Below are the code and all the weights of a small trained network. Each question names an input and a class and asks about switching units off, where a switched-off unit gives its printed mean instead of its output.

import numpy as np


def w(rows, s, z=0):
    codes = np.array(rows[::2]) - 128.0
    scale = np.full(codes.shape[1], s)
    scale[-1] = z or s
    return codes * scale


def f(y):
    return y / 2 * (1 + np.tanh(0.7978845608 * (y + 0.044715 * y**3)))


def log_softmax(a):
    a = a - a.max(-1, keepdims=True)
    return a - np.log(np.exp(a).sum(-1, keepdims=True))


def net(x, mask):
    res = np.array(x, float).reshape(1, 8) / 4 @ E
    y = f(res @ A[0][:, :-1].T + A[0][:, -1])
    res = res + np.where(mask, y, B[0][:, -1]) @ B[0][:, :-1]
    return log_softmax(res[-1] @ U[:, :-1].T + U[:, -1])


A, B = {}, {}
E = w([
[205,72,161,176],'x0',
[216,50,226,67],'x1',
[189,153,161,224],'x2',
[242,109,71,128],'x3',
[254,205,143,123],'x4',
[100,53,151,90],'x5',
[98,33,149,174],'x6',
[180,95,38,57],'x7',
],0.0075)
A[0] = w([
[135,115,156,246,140],'N0',
[167,47,82,160,255],'N1',
[151,182,134,92,88],'N2',
[106,108,217,71,140],'N3',
[112,209,190,138,103],'N4',
[201,164,118,154,176],'N5',
[115,111,184,52,152],'N6',
[109,132,40,86,225],'N7',
[169,129,158,94,110],'N8',
[170,88,186,138,145],'N9',
[207,87,147,63,196],'N10',
[173,129,94,162,95],'N11',
[66,217,68,221,227],'N12',
[77,74,141,153,203],'N13',
],0.012,0.0055)
B[0] = w([
[115,113,173,182,197],'N0',
[67,78,44,105,207],'N1',
[124,119,167,190,154],'N2',
[138,103,175,69,188],'N3',
[173,151,199,153,175],'N4',
[142,171,71,216,206],'N5',
[191,118,167,33,178],'N6',
[67,149,69,96,215],'N7',
[255,148,125,144,157],'N8',
[169,80,144,143,184],'N9',
[202,68,92,135,218],'N10',
[167,137,123,156,158],'N11',
[72,161,151,124,252],'N12',
[99,82,149,101,201],'N13',
],0.0078,0.012)
U = w([
[141,239,201,161,166],'0',
[203,112,107,138,65],'1',
[175,108,221,8,163],'2',
[58,127,134,72,165],'3',
[81,32,183,174,100],'4',
[119,100,58,106,117],'5',
[119,118,79,55,218],'6',
[88,126,161,50,3],'7',
],0.012,0.0034)

Each question gives the input, the list of numbers given to net, and the class t.
The units are the neurons (one row each of A and B). Each row of codes is followed by its name. A weight is (code - 128) times the scale printed after its matrix; where a second scale follows, it is the last column's (A, B and U).
mask holds one flag per neuron, in row order. A switched-off neuron (its flag False) gives its mean, the last column of its row in B, instead of its output. The means were averaged over made-up inputs and are rounded, as every weight is.
A unit's drop is (log p(t) with every unit on - log p(t) with that unit switched off) / (log p(t) with every unit on - log p(t) with every unit switched off).
The circuit of an input: a set's keep is (log p(t) with only the set's units on - log p(t) with every unit switched off) / (log p(t) with every unit on - log p(t) with every unit switched off). Starting from the 12 units with the biggest drops (on a tie, the unit counted first), units are removed one at a time, each time the one whose removal leaves the highest keep (on an exact tie, the one counted first), for as long as the keep stays at least 0.8.
units of the circuit, in order: the units of the circuit, biggest drop first
top k neurons: the k neurons with the biggest drops, biggest first
drop of u: that unit's drop, to one decimal
input [-6,-7,4,-3,-2,-1,3,3], class 3: units of the circuit, in order -> [N12, N7]
input [2,-5,0,-8,-7,-4,-6,-5], class 0: units of the circuit, in order -> [N4]
input [-5,2,0,-5,-5,8,4,-3], class 2: units of the circuit, in order -> [N6, N3]
input [-6,-6,4,1,-8,5,-6,4], class 3: units of the circuit, in order -> [N12, N10]
input [-1,-3,6,-7,0,-7,5,3], class 0: units of the circuit, in order -> [N1, N12]
input [-8,0,-2,-7,4,-8,1,8], class 3: top 2 neurons -> [N7, N10]
input [-2,-5,-1,3,-2,0,-1,4], class 3: top 2 neurons -> [N10, N12]
input [-6,-7,5,5,8,8,8,-5], class 0: units of the circuit, in order -> [N10, N12]
input [2,4,6,-6,-5,0,-2,5], class 2: top 2 neurons -> [N5, N7]
input [2,8,1,3,8,5,-1,-3], class 1: top 2 neurons -> [N5, N10]
input [7,5,-1,6,8,-4,-7,-8], class 1: drop of N10 -> 0.5
input [7,-5,6,4,5,-4,5,-1], class 0: drop of N9 -> -0.1
input [0,5,0,-1,1,1,4,-4], class 2: drop of N13 -> 0.0
input [1,-3,8,7,-3,3,0,3], class 5: drop of N1 -> 0.8
input [3,-3,6,8,-3,5,-3,0], class 5: units of the circuit, in order -> [N1]
